Below is a small trained network, with its code and all its weights. Each question gives an input and a class and asks what happens when units are switched off, that is, made to give their printed mean instead of their output.

import numpy as np


def w(rows, s, z=0):
    codes = np.array(rows[::2]) - 128.0
    scale = np.full(codes.shape[1], s)
    scale[-1] = z or s
    return codes * scale


def f(y):
    return y / 2 * (1 + np.tanh(0.7978845608 * (y + 0.044715 * y**3)))


def log_softmax(a):
    a = a - a.max(-1, keepdims=True)
    return a - np.log(np.exp(a).sum(-1, keepdims=True))


def net(x, mask):
    res = np.array(x, float).reshape(1, 2) / 4 @ E
    y = f(res @ A[0][:, :-1].T + A[0][:, -1])
    res = res + np.where(mask, y, B[0][:, -1]) @ B[0][:, :-1]
    return log_softmax(res[-1] @ U[:, :-1].T + U[:, -1])


A, B = {}, {}
E = w([
[116,119,3,60],'x0',
[49,183,96,89],'x1',
],0.014)
A[0] = w([
[21,173,125,130,253],'N1',
[198,97,89,170,121],'N2',
[197,84,204,163,197],'N3',
[66,157,2,6,178],'N4',
[103,196,129,67,87],'N5',
[85,115,106,127,140],'N6',
[172,91,88,34,54],'N7',
],0.0099,0.0049)
B[0] = w([
[49,138,186,88,190],'N1',
[155,109,164,154,160],'N2',
[147,128,184,170,205],'N3',
[158,249,40,95,252],'N4',
[50,128,78,112,152],'N5',
[113,186,139,158,141],'N6',
[163,74,62,75,165],'N7',
],0.012,0.016)
U = w([
[195,49,66,94,52],'0',
[105,20,115,6,2],'1',
[226,78,191,199,254],'2',
[114,78,49,179,2],'3',
[156,109,88,102,2],'4',
[108,226,24,88,122],'5',
[254,148,49,113,14],'6',
[26,161,167,91,157],'7',
],0.0097,0.0052)

Each question gives the input, the list of numbers given to net, and the class t.
The units are the neurons (one row each of A and B). Each row of codes is followed by its name. A weight is (code - 128) times the scale printed after its matrix; where a second scale follows, it is the last column's (A, B and U).
mask holds one flag per neuron, in row order. A switched-off neuron (its flag False) gives its mean, the last column of its row in B, instead of its output. The means were averaged over made-up inputs and are rounded, as every weight is.
A unit's drop is (log p(t) with every unit on - log p(t) with that unit switched off) / (log p(t) with every unit on - log p(t) with every unit switched off).
The circuit of an input: a set's keep is (log p(t) with only the set's units on - log p(t) with every unit switched off) / (log p(t) with every unit on - log p(t) with every unit switched off). Starting from all 7 units, units are removed one at a time, each time the one whose removal leaves the highest keep (on an exact tie, the one counted first), for as long as the keep stays at least 0.8.
units of the circuit, in order: the units of the circuit, biggest drop first
top k neurons: the k neurons with the biggest drops, biggest first
drop when u is switched off: that unit's drop, to one decimal
input [5,-4], class 6: units of the circuit, in order => N1; N5
input [-8,3], class 2: top 3 neurons => N4; N3; N5
input [4,-6], class 0: top 4 neurons => N4; N7; N3; N6
input [7,-5], class 6: top 2 neurons => N1; N7
input [4,-3], class 6: top 2 neurons => N1; N5
input [2,-2], class 6: units of the circuit, in order => N1
input [4,-4], class 6: units of the circuit, in order => N1; N5
input [-3,5], class 7: drop when N4 is switched off => 0.4
input [-4,3], class 7: drop when N4 is switched off => 0.6
input [1,-4], class 2: drop when N4 is switched off => 0.5
input [6,-8], class 0: top 2 neurons => N4; N7
